Here is a tiny trained network, its code and every weight. The questions are about switching its units off for an input and a class, where a switched-off unit gives its printed mean instead of its output.

import numpy as np


def w(rows, s, z=0):
    codes = np.array(rows[::2]) - 128.0
    scale = np.full(codes.shape[1], s)
    scale[-1] = z or s
    return codes * scale


def norm(h):
    return h / np.sqrt((h * h).mean(-1, keepdims=True) + 1e-5)


def f(y):
    return y / 2 * (1 + np.tanh(0.7978845608 * (y + 0.044715 * y**3)))


def log_softmax(a):
    a = a - a.max(-1, keepdims=True)
    return a - np.log(np.exp(a).sum(-1, keepdims=True))


def net(x, mask):
    res = np.array(x, float).reshape(1, 2) / 4 @ E
    u = 0
    for l in range(3):
        y = f(norm(res) @ A[l][:, :-1].T + A[l][:, -1])
        res = res + np.where(mask[u : u + 10], y, B[l][:, -1]) @ B[l][:, :-1]
        u += 10
    return log_softmax(norm(res)[-1] @ U[:, :-1].T + U[:, -1])


A, B = {}, {}
E = w([
[185,58,94,50,28],'x0',
[62,1,242,141,224],'x1',
],0.0063)
A[0] = w([
[38,159,137,143,115,19],'L0N1',
[101,141,74,202,105,11],'L0N2',
[70,195,106,128,69,158],'L0N3',
[135,255,122,191,191,161],'L0N4',
[125,106,163,79,129,151],'L0N5',
[129,119,104,185,115,161],'L0N6',
[102,86,99,115,47,116],'L0N7',
[134,100,124,99,229,133],'L0N8',
[93,192,18,161,135,57],'L0N9',
[130,72,74,94,28,88],'L0N10',
],0.0084,0.0012)
B[0] = w([
[133,135,120,161,41,141],'L0N1',
[165,90,208,165,208,140],'L0N2',
[104,150,130,81,176,177],'L0N3',
[145,135,202,119,35,253],'L0N4',
[179,255,145,91,154,159],'L0N5',
[89,185,106,136,111,134],'L0N6',
[180,171,121,243,183,168],'L0N7',
[121,168,125,31,144,193],'L0N8',
[127,124,105,104,156,207],'L0N9',
[123,118,155,155,204,215],'L0N10',
],0.0068,0.0053)
A[1] = w([
[112,90,166,48,33,89],'L1N1',
[61,212,150,101,124,88],'L1N2',
[209,61,69,92,143,184],'L1N3',
[83,68,171,174,180,140],'L1N4',
[105,172,12,136,161,99],'L1N5',
[96,154,162,77,254,125],'L1N6',
[68,147,117,63,54,4],'L1N7',
[163,109,118,119,208,187],'L1N8',
[208,99,129,148,95,80],'L1N9',
[96,122,149,131,185,155],'L1N10',
],0.0091,0.0026)
B[1] = w([
[33,187,122,77,196,156],'L1N1',
[173,75,102,254,157,183],'L1N2',
[138,207,195,224,101,175],'L1N3',
[104,174,130,67,80,206],'L1N4',
[85,126,166,119,135,147],'L1N5',
[141,80,79,127,149,254],'L1N6',
[86,158,96,190,199,129],'L1N7',
[81,140,85,169,85,194],'L1N8',
[204,175,206,136,160,139],'L1N9',
[129,90,78,113,113,183],'L1N10',
],0.0071,0.0072)
A[2] = w([
[72,161,148,165,157,118],'L2N1',
[89,104,45,206,217,34],'L2N2',
[42,202,153,48,133,114],'L2N3',
[138,180,54,176,254,194],'L2N4',
[185,251,74,213,97,79],'L2N5',
[35,111,166,215,151,212],'L2N6',
[219,131,66,127,134,186],'L2N7',
[141,121,224,242,147,249],'L2N8',
[150,248,107,132,140,128],'L2N9',
[99,250,90,120,207,152],'L2N10',
],0.0077,0.0019)
B[2] = w([
[228,125,148,137,122,160],'L2N1',
[163,255,149,200,151,173],'L2N2',
[129,169,30,176,161,157],'L2N3',
[64,185,162,114,88,196],'L2N4',
[113,45,109,8,136,254],'L2N5',
[202,138,107,90,47,202],'L2N6',
[116,136,165,186,131,149],'L2N7',
[198,97,134,146,58,234],'L2N8',
[5,64,110,165,196,195],'L2N9',
[126,137,112,135,207,182],'L2N10',
],0.0062,0.0074)
U = w([
[42,12,70,17,177,210],'0',
[249,52,193,151,18,152],'1',
[99,253,103,226,168,4],'2',
],0.012,0.0013)

Each question gives the input, the list of numbers given to net, and the class t.
The units are the neurons (one row each of A and B). Each row of codes is followed by its name. A weight is (code - 128) times the scale printed after its matrix; where a second scale follows, it is the last column's (A, B and U).
mask holds one flag per neuron, layer by layer. A switched-off neuron (its flag False) gives its mean, the last column of its row in B, instead of its output. The means were averaged over made-up inputs and are rounded, as every weight is.
A unit's drop is (log p(t) with every unit on - log p(t) with that unit switched off) / (log p(t) with every unit on - log p(t) with every unit switched off).
The circuit of an input: a set's keep is (log p(t) with only the set's units on - log p(t) with every unit switched off) / (log p(t) with every unit on - log p(t) with every unit switched off). Starting from the 12 units with the biggest drops (on a tie, the unit counted first), units are removed one at a time, each time the one whose removal leaves the highest keep (on an exact tie, the one counted first), for as long as the keep stays at least 0.8.
circuit, biggest first: the units of the circuit, biggest drop first
unit that matters most: the unit with the biggest drop
top k neurons: the k neurons with the biggest drops, biggest first
top k neurons in layer l: the k neurons of layer l with the biggest drops, biggest first
drop when u is switched off: that unit's drop, to one decimal
input [2,3], class 2: top 4 neurons => L2N5; L0N5; L2N2; L0N4
input [6,5], class 1: unit that matters most => L0N7
input [1,-3], class 2: top 3 neurons in layer 0 => L0N3; L0N10; L0N4
input [-6,-8], class 0: top 2 neurons => L2N5; L0N4
input [-2,3], class 2: top 3 neurons => L0N8; L2N2; L2N5
input [-1,3], class 2: top 2 neurons => L0N8; L2N2
input [-7,-6], class 1: top 2 neurons => L1N2; L0N4
input [-7,-7], class 0: circuit, biggest first => L2N5; L2N9
input [-7,6], class 1: circuit, biggest first => L1N1; L2N9; L2N6
input [5,4], class 1: top 3 neurons => L0N7; L0N3; L1N3
input [3,-1], class 2: top 2 neurons => L0N4; L0N10
input [-7,-8], class 0: top 4 neurons => L2N5; L0N4; L1N3; L2N9
input [-2,-4], class 0: top 4 neurons => L0N4; L2N5; L1N6; L0N2
input [-1,-4], class 0: circuit, biggest first => L2N5
input [-3,-4], class 0: top 3 neurons => L0N4; L2N5; L0N10
input [1,3], class 2: top 2 neurons => L2N2; L2N5
input [-8,-7], class 1: top 2 neurons in layer 2 => L2N8; L2N5
input [-8,3], class 1: drop when L0N4 is switched off => 0.1
input [0,-5], class 0: drop when L1N1 is switched off => 0.0
input [-5,-7], class 0: drop when L2N5 is switched off => 0.9
input [-8,0], class 1: unit that matters most => L0N4
